Below is a small trained network, with its code and all its weights. Each question gives an input and a target symbol and asks what happens when units are switched off, that is, made to give their printed mean instead of their output.

import numpy as np


def w(rows, s, z=0):
    codes = np.array(rows[::2]) - 128.0
    scale = np.full(codes.shape[1], s)
    scale[-1] = z or s
    return codes * scale


def f(y):
    return y / 2 * (1 + np.tanh(0.7978845608 * (y + 0.044715 * y**3)))


def softmax(a):
    e = np.exp(a - a.max(-1, keepdims=True))
    return e / e.sum(-1, keepdims=True)


def log_softmax(a):
    a = a - a.max(-1, keepdims=True)
    return a - np.log(np.exp(a).sum(-1, keepdims=True))


def net(x, mask):
    ids = ['αβγδεζθμφω'.index(c) for c in x.split()]
    T = len(ids)
    res = E[ids] + P[:T]
    r = res
    for j in range(3):
        rows = slice(3 * j, 3 * j + 3)
        q, k, v = (r @ M[0][rows].T for M in (Q, K, V))
        z = softmax(np.where(np.tri(T) > 0, q @ k.T / 3**0.5, -1e9)) @ v
        o = O[0][rows]
        res = res + np.where(mask[j], z, o[:, -1]) @ o[:, :-1]
    y = f(res @ A[0][:, :-1].T + A[0][:, -1])
    res = res + np.where(mask[3:11], y, B[0][:, -1]) @ B[0][:, :-1]
    return log_softmax(res[-1] @ U[:, :-1].T + U[:, -1])


Q, K, V, O, A, B = {}, {}, {}, {}, {}, {}
E = w([
[176,128,153],'α',
[147,86,151],'β',
[184,99,79],'γ',
[22,115,73],'δ',
[152,168,128],'ε',
[204,82,82],'ζ',
[162,85,165],'θ',
[149,137,110],'μ',
[213,89,69],'φ',
[150,7,175],'ω',
],0.017)
P = w([
[45,178,220],'0',
[109,85,2],'1',
[128,84,38],'2',
[150,115,68],'3',
[156,74,96],'4',
[184,78,111],'5',
[205,79,139],'6',
[227,48,157],'7',
[243,68,170],'8',
[254,63,184],'9',
],0.0059)
Q[0] = w([
[132,172,108],'h1',
[104,182,197],'h1',
[107,87,123],'h1',
[252,95,160],'h2',
[60,102,139],'h2',
[158,88,164],'h2',
[133,62,149],'h3',
[235,102,165],'h3',
[69,152,160],'h3',
],0.018)
K[0] = w([
[94,116,69],'h1',
[177,63,68],'h1',
[140,242,182],'h1',
[55,148,251],'h2',
[171,106,63],'h2',
[104,175,159],'h2',
[125,87,136],'h3',
[242,109,186],'h3',
[51,186,121],'h3',
],0.013)
V[0] = w([
[4,110,82],'h1',
[141,64,19],'h1',
[118,172,109],'h1',
[83,182,197],'h2',
[104,161,16],'h2',
[99,75,130],'h2',
[76,126,182],'h3',
[149,201,65],'h3',
[68,162,147],'h3',
],0.014)
O[0] = w([
[71,131,170,44],'h1',
[98,54,138,138],'h1',
[167,124,221,105],'h1',
[137,237,111,147],'h2',
[125,145,233,50],'h2',
[1,123,72,130],'h2',
[116,170,69,37],'h3',
[204,21,163,104],'h3',
[187,191,148,2],'h3',
],0.008,0.0089)
A[0] = w([
[110,83,67,104],'n1',
[138,140,6,29],'n2',
[104,123,183,198],'n3',
[114,88,64,114],'n4',
[176,137,189,255],'n5',
[195,183,82,127],'n6',
[120,215,168,97],'n7',
[92,116,52,70],'n8',
],0.011,0.0067)
B[0] = w([
[125,126,184,248],'n1',
[67,137,171,248],'n2',
[195,190,112,146],'n3',
[135,149,141,254],'n4',
[255,241,187,179],'n5',
[137,79,97,212],'n6',
[130,76,142,137],'n7',
[111,99,200,186],'n8',
],0.0077,0.0085)
U = w([
[165,168,71,112],'α',
[99,117,81,138],'β',
[140,90,144,72],'γ',
[96,130,198,85],'δ',
[134,163,182,171],'ε',
[150,65,193,21],'ζ',
[127,112,4,253],'θ',
[145,130,137,117],'μ',
[158,68,175,125],'φ',
[71,111,80,148],'ω',
],0.011,0.0065)

Each question gives the input, a string of symbols that net reads in full, and the target symbol t.
The units are the heads (3 rows each of Q, K, V and O) and the neurons (one row each of A and B). Each row of codes is followed by its name. A weight is (code - 128) times the scale printed after its matrix; where a second scale follows, it is the last column's (O, A, B and U).
mask holds one flag per unit, heads first, then neurons. A switched-off unit (its flag False) gives its mean, the last column of its rows in O or B, instead of its output. The means were averaged over made-up inputs and are rounded, as every weight is.
A unit's drop is (log p(t) with every unit on - log p(t) with that unit switched off) / (log p(t) with every unit on - log p(t) with every unit switched off).
The circuit of an input: a set's keep is (log p(t) with only the set's units on - log p(t) with every unit switched off) / (log p(t) with every unit on - log p(t) with every unit switched off). Starting from all 11 units, units are removed one at a time, each time the one whose removal leaves the highest keep (on an exact tie, the one counted first), for as long as the keep stays at least 0.8.
circuit, biggest first: the units of the circuit, biggest drop first
most important unit: the unit with the biggest drop
top k neurons: the k neurons with the biggest drops, biggest first
which heads matter: for each layer, one digit per head in row order, 1 if its drop is at least 0.15 and else 0, layers parted by /
drop of u: that unit's drop, to one decimal
input α α α γ γ β α ζ δ θ, target θ: circuit, biggest first	[h2 h3 h1]
input α γ θ α φ β, target θ: which heads matter	110
input ω α β, target δ: most important unit	n8
input θ α γ α ε α δ δ ω, target ω: which heads matter	001
input δ ε δ α γ φ ε α, target ε: circuit, biggest first	[h2 n5]
input δ α γ α ε γ β, target ε: circuit, biggest first	[h2 n5]
input δ α δ α, target ε: which heads matter	110
input γ α φ ε ζ μ, target φ: circuit, biggest first	[h3 h2]
input ε α α ε, target α: which heads matter	011
input θ φ ω ε α, target ω: which heads matter	011
input δ α ε ε α φ θ, target ε: which heads matter	010
input δ γ φ α β γ, target ε: circuit, biggest first	[h2 h1]
input γ φ φ ζ γ, target φ: which heads matter	001
input ε β φ φ ε φ α α θ θ, target α: top neuron	[n5]
input ω ω γ δ ε α, target δ: top 2 neurons	[n8 n2]
input γ δ α ω φ ζ δ α ε δ, target φ: which heads matter	010
input γ φ θ φ, target φ: which heads matter	001
input γ γ γ ε, target φ: which heads matter	111
input ω β α, target ω: which heads matter	011
input ω μ α α φ ω ε, target ω: top neuron	[n5]
input α γ γ α γ φ α ζ ω, target θ: which heads matter	101
input α ω ε, target ω: top 2 neurons	[n5 n2]
input δ γ φ α φ γ γ, target ε: top 2 neurons	[n3 n5]
input ω ζ β, target ω: which heads matter	001
input φ ε ω ω γ, target ω: drop of n4	-0.1
input φ α δ φ, target ζ: drop of h2	0.1
input ζ φ φ, target φ: drop of h3	0.2
input ω δ δ α, target δ: drop of h2	0.9
input φ δ φ δ γ, target ζ: most important unit	h3
